Below is a small trained network, with its code and all its weights. Each question gives an input and a class and asks what happens when units are switched off, that is, made to give their printed mean instead of their output.

import numpy as np


def w(rows, s, z=0):
    codes = np.array(rows[::2]) - 128.0
    scale = np.full(codes.shape[1], s)
    scale[-1] = z or s
    return codes * scale


def f(y):
    return y / 2 * (1 + np.tanh(0.7978845608 * (y + 0.044715 * y**3)))


def log_softmax(a):
    a = a - a.max(-1, keepdims=True)
    return a - np.log(np.exp(a).sum(-1, keepdims=True))


def net(x, mask):
    res = np.array(x, float).reshape(1, 3) / 4 @ E
    y = f(res @ A[0][:, :-1].T + A[0][:, -1])
    res = res + np.where(mask, y, B[0][:, -1]) @ B[0][:, :-1]
    return log_softmax(res[-1] @ U[:, :-1].T + U[:, -1])


A, B = {}, {}
E = w([
[103,166,254,151,148,123,143,129,88,90,96],'x0',
[101,186,98,207,156,114,165,103,41,59,138],'x1',
[228,172,148,137,5,88,142,179,127,162,207],'x2',
],0.0064)
A[0] = w([
[150,154,77,144,101,118,134,140,111,127,165,2],'N1',
[152,92,28,106,103,132,121,138,163,163,166,41],'N2',
[148,102,53,112,104,125,119,139,156,158,161,192],'N3',
[109,102,7,136,147,126,131,122,124,122,114,128],'N4',
[102,64,163,94,162,140,110,113,168,144,73,116],'N5',
[125,58,118,90,131,133,119,135,177,161,90,30],'N6',
[139,96,205,106,107,122,126,156,158,156,126,123],'N7',
],0.016,0.0083)
B[0] = w([
[88,114,57,136,166,142,119,86,93,82,84,146],'N1',
[144,207,254,155,104,105,147,221,85,138,158,212],'N2',
[86,153,87,162,173,124,142,104,51,63,84,254],'N3',
[150,35,108,69,112,154,96,56,238,183,135,216],'N4',
[157,211,122,184,84,96,157,178,32,96,162,239],'N5',
[94,132,81,157,162,129,141,76,87,68,95,182],'N6',
[140,70,160,90,123,154,105,119,216,186,155,199],'N7',
],0.011,0.0086)
U = w([
[49,122,61,148,214,142,132,95,101,77,67,143],'0',
[184,171,198,147,53,92,150,194,114,144,178,198],'1',
[170,57,126,23,100,170,62,110,255,212,149,5],'2',
],0.0093,0.0018)

Each question gives the input, the list of numbers given to net, and the class t.
The units are the neurons (one row each of A and B). Each row of codes is followed by its name. A weight is (code - 128) times the scale printed after its matrix; where a second scale follows, it is the last column's (A, B and U).
mask holds one flag per neuron, in row order. A switched-off neuron (its flag False) gives its mean, the last column of its row in B, instead of its output. The means were averaged over made-up inputs and are rounded, as every weight is.
A unit's drop is (log p(t) with every unit on - log p(t) with that unit switched off) / (log p(t) with every unit on - log p(t) with every unit switched off).
The circuit of an input: a set's keep is (log p(t) with only the set's units on - log p(t) with every unit switched off) / (log p(t) with every unit on - log p(t) with every unit switched off). Starting from all 7 units, units are removed one at a time, each time the one whose removal leaves the highest keep (on an exact tie, the one counted first), for as long as the keep stays at least 0.8.
units of the circuit, in order: the units of the circuit, biggest drop first
unit that matters most: the unit with the biggest drop
k most important neurons: the k neurons with the biggest drops, biggest first
drop when u is switched off: that unit's drop, to one decimal
input [3,-6,-3], class 1: 2 most important neurons : [N5 N3]
input [-8,3,-3], class 2: unit that matters most : N4
input [8,0,8], class 2: units of the circuit, in order : [N7 N5]
input [0,3,3], class 0: 4 most important neurons : [N2 N5 N7 N4]
input [0,5,3], class 0: 3 most important neurons : [N2 N5 N7]
input [-4,-8,-3], class 0: 2 most important neurons : [N6 N3]
input [8,-1,5], class 2: 3 most important neurons : [N5 N7 N2]
input [0,2,-7], class 2: units of the circuit, in order : [N3 N4]
input [-5,-4,0], class 0: 3 most important neurons : [N3 N6 N5]
input [7,-7,2], class 2: 2 most important neurons : [N7 N2]
input [3,0,-3], class 1: 4 most important neurons : [N3 N6 N4 N1]
input [-1,5,-1], class 2: units of the circuit, in order : [N3 N5]
input [-5,1,3], class 0: 4 most important neurons : [N3 N5 N1 N7]
input [-6,2,-7], class 2: units of the circuit, in order : [N4]
input [5,0,-2], class 1: 2 most important neurons : [N3 N6]
input [2,-2,2], class 2: 2 most important neurons : [N5 N2]
input [4,0,-3], class 1: 4 most important neurons : [N3 N6 N4 N1]
input [2,-5,-5], class 1: 2 most important neurons : [N5 N3]
input [-7,8,8], class 0: 2 most important neurons : [N1 N3]
input [6,0,-8], class 1: 2 most important neurons : [N5 N3]
input [7,-5,3], class 2: unit that matters most : N7
input [-4,5,-3], class 2: drop when N2 is switched off : 0.0
input [1,-2,-7], class 1: drop when N3 is switched off : 0.8
input [6,-8,-5], class 1: drop when N5 is switched off : 2.8
input [-3,7,-7], class 2: drop when N4 is switched off : 0.3
